Below is a small trained network, with its code and all its weights. Each question gives an input and a class and asks what happens when units are switched off, that is, made to give their printed mean instead of their output.

import numpy as np


def w(rows, s, z=0):
    codes = np.array(rows[::2]) - 128.0
    scale = np.full(codes.shape[1], s)
    scale[-1] = z or s
    return codes * scale


def norm(h):
    return h / np.sqrt((h * h).mean(-1, keepdims=True) + 1e-5)


def f(y):
    return np.maximum(y, 0)


def log_softmax(a):
    a = a - a.max(-1, keepdims=True)
    return a - np.log(np.exp(a).sum(-1, keepdims=True))


def net(x, mask):
    res = np.array(x, float).reshape(1, 4) / 4 @ E
    u = 0
    for l in range(2):
        y = f(norm(res) @ A[l][:, :-1].T + A[l][:, -1])
        res = res + np.where(mask[u : u + 16], y, B[l][:, -1]) @ B[l][:, :-1]
        u += 16
    return log_softmax(norm(res)[-1] @ U[:, :-1].T + U[:, -1])


A, B = {}, {}
E = w([
[150,40,70,63,76,133,80],'x0',
[103,131,168,42,187,128,123],'x1',
[183,48,248,129,97,143,163],'x2',
[120,196,160,87,52,212,117],'x3',
],0.0012)
A[0] = w([
[133,85,133,136,161,82,123,32],'L0N1',
[135,104,110,103,98,175,79,204],'L0N2',
[150,101,82,194,43,131,128,49],'L0N3',
[185,148,158,102,100,180,141,121],'L0N4',
[141,85,101,112,82,150,73,2],'L0N5',
[114,147,126,172,96,113,173,109],'L0N6',
[158,75,107,73,101,131,92,70],'L0N7',
[99,196,94,89,92,167,129,113],'L0N8',
[118,105,123,105,176,75,153,49],'L0N9',
[186,73,93,148,161,57,118,57],'L0N10',
[155,150,136,93,64,171,112,52],'L0N11',
[138,175,179,158,147,180,152,135],'L0N12',
[134,111,157,136,118,131,115,39],'L0N13',
[175,168,134,97,123,168,109,7],'L0N14',
[154,111,151,141,86,148,194,146],'L0N15',
[86,119,172,4,167,109,104,65],'L0N16',
],0.0038,0.0016)
B[0] = w([
[79,141,122,171,88,164,169,176],'L0N1',
[131,183,119,100,125,59,189,250],'L0N2',
[204,153,124,126,226,253,118,232],'L0N3',
[61,54,105,196,138,118,128,211],'L0N4',
[133,155,86,73,99,96,190,186],'L0N5',
[153,136,97,39,154,157,153,185],'L0N6',
[181,153,102,66,67,90,207,210],'L0N7',
[76,45,134,182,132,108,108,238],'L0N8',
[104,71,114,246,47,169,156,181],'L0N9',
[52,85,133,175,62,191,185,236],'L0N10',
[57,113,146,178,128,164,184,204],'L0N11',
[148,126,82,67,94,77,193,226],'L0N12',
[115,116,151,90,140,118,93,139],'L0N13',
[72,93,154,190,97,162,151,152],'L0N14',
[108,126,99,96,177,76,20,226],'L0N15',
[240,148,57,237,127,232,126,220],'L0N16',
],0.0026,0.0019)
A[1] = w([
[95,164,31,168,84,149,110,185],'L1N1',
[98,172,133,79,102,244,130,133],'L1N2',
[222,154,130,144,202,226,115,46],'L1N3',
[119,198,147,192,145,144,168,150],'L1N4',
[130,188,166,139,116,62,143,55],'L1N5',
[162,78,213,132,108,76,72,49],'L1N6',
[43,124,145,160,50,172,134,2],'L1N7',
[98,147,151,163,141,123,193,124],'L1N8',
[200,86,169,163,94,158,191,194],'L1N9',
[155,189,140,139,186,54,179,106],'L1N10',
[192,136,111,150,165,190,103,62],'L1N11',
[142,37,186,106,98,108,103,101],'L1N12',
[84,158,99,131,139,80,2,63],'L1N13',
[121,101,49,166,149,80,68,154],'L1N14',
[129,188,185,112,147,81,160,96],'L1N15',
[86,148,170,99,48,156,95,78],'L1N16',
],0.0032,0.0013)
B[1] = w([
[143,124,252,88,181,89,110,252],'L1N1',
[166,49,113,232,148,104,130,180],'L1N2',
[244,127,96,183,136,199,56,163],'L1N3',
[172,69,71,53,71,118,120,196],'L1N4',
[167,125,106,58,52,117,163,138],'L1N5',
[58,215,149,89,183,138,70,143],'L1N6',
[110,83,133,178,182,107,145,177],'L1N7',
[116,64,101,113,77,158,125,188],'L1N8',
[87,230,140,115,181,95,56,237],'L1N9',
[170,78,92,64,39,186,130,163],'L1N10',
[193,134,143,141,131,172,72,153],'L1N11',
[58,248,142,114,182,119,83,162],'L1N12',
[94,145,202,77,160,103,78,142],'L1N13',
[121,190,249,126,97,169,109,181],'L1N14',
[159,123,32,70,73,79,142,145],'L1N15',
[99,82,84,221,219,85,159,144],'L1N16',
],0.0024,0.0033)
U = w([
[28,33,132,248,122,124,188,203],'0',
[188,126,61,18,35,93,189,238],'1',
[255,145,113,188,157,214,53,1],'2',
[47,212,202,79,174,85,38,37],'3',
],0.0067,0.00037)

Each question gives the input, the list of numbers given to net, and the class t.
The units are the neurons (one row each of A and B). Each row of codes is followed by its name. A weight is (code - 128) times the scale printed after its matrix; where a second scale follows, it is the last column's (A, B and U).
mask holds one flag per neuron, layer by layer. A switched-off neuron (its flag False) gives its mean, the last column of its row in B, instead of its output. The means were averaged over made-up inputs and are rounded, as every weight is.
A unit's drop is (log p(t) with every unit on - log p(t) with that unit switched off) / (log p(t) with every unit on - log p(t) with every unit switched off).
The circuit of an input: a set's keep is (log p(t) with only the set's units on - log p(t) with every unit switched off) / (log p(t) with every unit on - log p(t) with every unit switched off). Starting from the 12 units with the biggest drops (on a tie, the unit counted first), units are removed one at a time, each time the one whose removal leaves the highest keep (on an exact tie, the one counted first), for as long as the keep stays at least 0.8.
circuit, biggest first: the units of the circuit, biggest drop first
unit that matters most: the unit with the biggest drop
k most important neurons: the k neurons with the biggest drops, biggest first
top k neurons in layer l: the k neurons of layer l with the biggest drops, biggest first
input [-8,3,5,6], class 1: unit that matters most -> L0N12
input [-7,-1,1,6], class 1: top 3 neurons in layer 1 -> (L1N4, L1N15, L1N5)
input [-3,2,8,6], class 3: circuit, biggest first -> (L0N15, L1N9)
input [3,-3,8,-6], class 3: circuit, biggest first -> (L1N12, L1N9, L1N6)
input [-1,-2,3,3], class 0: circuit, biggest first -> (L0N11, L1N7)
input [-1,-4,-6,7], class 0: top 2 neurons in layer 0 -> (L0N15, L0N11)
input [5,-4,-8,-7], class 3: 2 most important neurons -> (L1N1, L1N14)
input [-5,6,-6,-8], class 0: 3 most important neurons -> (L0N9, L1N9, L0N15)
input [1,6,-8,8], class 0: 3 most important neurons -> (L0N8, L1N2, L0N15)
input [-2,-3,-7,-6], class 3: circuit, biggest first -> (L1N14, L1N1)
input [-1,1,7,8], class 0: circuit, biggest first -> (L1N16, L0N4)
input [-6,7,1,-5], class 2: circuit, biggest first -> (L0N16, L1N3)
input [-2,7,1,-6], class 2: 4 most important neurons -> (L0N16, L0N8, L0N4, L0N11)
input [-6,2,-7,8], class 0: 2 most important neurons -> (L0N8, L0N15)
input [-1,3,4,4], class 0: circuit, biggest first -> (L0N4)
input [5,-6,7,2], class 3: top 4 neurons in layer 0 -> (L0N16, L0N15, L0N4, L0N2)
input [-5,-7,-8,1], class 3: top 4 neurons in layer 1 -> (L1N1, L1N13, L1N14, L1N3)
input [5,-6,7,-3], class 3: top 2 neurons in layer 1 -> (L1N9, L1N12)
input [5,7,5,3], class 2: top 2 neurons in layer 0 -> (L0N16, L0N12)
input [5,0,8,-2], class 3: unit that matters most -> L1N12
input [-3,8,-3,7], class 2: 3 most important neurons -> (L0N16, L0N10, L1N3)
input [-8,2,-8,5], class 1: top 3 neurons in layer 0 -> (L0N12, L0N15, L0N4)
